Here is a tiny trained network, its code and every weight. The questions are about switching its units off for an input and a class, where a switched-off unit gives its printed mean instead of its output.

import numpy as np


def w(rows, s, z=0):
    codes = np.array(rows[::2]) - 128.0
    scale = np.full(codes.shape[1], s)
    scale[-1] = z or s
    return codes * scale


def f(y):
    return np.maximum(y, 0)


def log_softmax(a):
    a = a - a.max(-1, keepdims=True)
    return a - np.log(np.exp(a).sum(-1, keepdims=True))


def net(x, mask):
    res = np.array(x, float).reshape(1, 6) / 4 @ E
    y = f(res @ A[0][:, :-1].T + A[0][:, -1])
    res = res + np.where(mask, y, B[0][:, -1]) @ B[0][:, :-1]
    return log_softmax(res[-1] @ U[:, :-1].T + U[:, -1])


A, B = {}, {}
E = w([
[116,140,126],'x0',
[141,117,133],'x1',
[192,228,247],'x2',
[255,223,46],'x3',
[143,113,133],'x4',
[138,122,132],'x5',
],0.006)
A[0] = w([
[80,100,226,98],'n0',
[225,222,220,94],'n1',
[97,75,195,3],'n2',
[215,186,39,66],'n3',
[238,156,61,72],'n4',
[254,213,66,93],'n5',
[67,136,27,57],'n6',
[135,173,243,43],'n7',
[100,78,190,14],'n8',
[90,98,16,25],'n9',
[150,248,232,59],'n10',
[223,179,76,52],'n11',
[230,210,30,82],'n12',
[73,22,166,100],'n13',
],0.0061,0.0035)
B[0] = w([
[102,143,200,192],'n0',
[193,46,31,248],'n1',
[77,112,187,151],'n2',
[71,94,214,213],'n3',
[38,118,217,209],'n4',
[93,128,202,254],'n5',
[189,31,79,168],'n6',
[170,3,46,181],'n7',
[93,122,212,150],'n8',
[169,16,110,172],'n9',
[195,2,42,221],'n10',
[95,130,227,199],'n11',
[79,99,226,242],'n12',
[92,161,196,215],'n13',
],0.0073,0.0043)
U = w([
[156,180,87,255],'0',
[90,163,214,25],'1',
[198,26,1,32],'2',
],0.0088,0.009)

Each question gives the input, the list of numbers given to net, and the class t.
The units are the neurons (one row each of A and B). Each row of codes is followed by its name. A weight is (code - 128) times the scale printed after its matrix; where a second scale follows, it is the last column's (A, B and U).
mask holds one flag per neuron, in row order. A switched-off neuron (its flag False) gives its mean, the last column of its row in B, instead of its output. The means were averaged over made-up inputs and are rounded, as every weight is.
A unit's drop is (log p(t) with every unit on - log p(t) with that unit switched off) / (log p(t) with every unit on - log p(t) with every unit switched off).
The circuit of an input: a set's keep is (log p(t) with only the set's units on - log p(t) with every unit switched off) / (log p(t) with every unit on - log p(t) with every unit switched off). Starting from the 12 units with the biggest drops (on a tie, the unit counted first), units are removed one at a time, each time the one whose removal leaves the highest keep (on an exact tie, the one counted first), for as long as the keep stays at least 0.8.
units of the circuit, in order: the units of the circuit, biggest drop first
top k neurons: the k neurons with the biggest drops, biggest first
drop of u: that unit's drop, to one decimal
input [-7,3,-6,-8,6,-1], class 1: units of the circuit, in order => [n13]
input [-2,-7,5,0,-1,6], class 2: units of the circuit, in order => [n10 n1 n7]
input [-2,-7,7,5,-5,-1], class 2: units of the circuit, in order => [n1 n10]
input [6,-8,7,0,-6,5], class 2: units of the circuit, in order => [n10 n1]
input [-8,-2,7,-6,4,-6], class 2: units of the circuit, in order => [n7 n10]
input [-6,-5,5,7,2,-7], class 1: top 2 neurons => [n12 n5]
input [-6,4,8,4,-1,7], class 2: top 3 neurons => [n1 n10 n7]
input [-6,-8,8,1,5,6], class 2: drop of n4 => 0.0
input [-5,-2,-2,7,-6,7], class 1: drop of n12 => 0.1
input [-7,-2,7,5,-2,5], class 2: drop of n12 => -0.1
input [-8,5,7,-4,1,-5], class 2: drop of n7 => 0.2
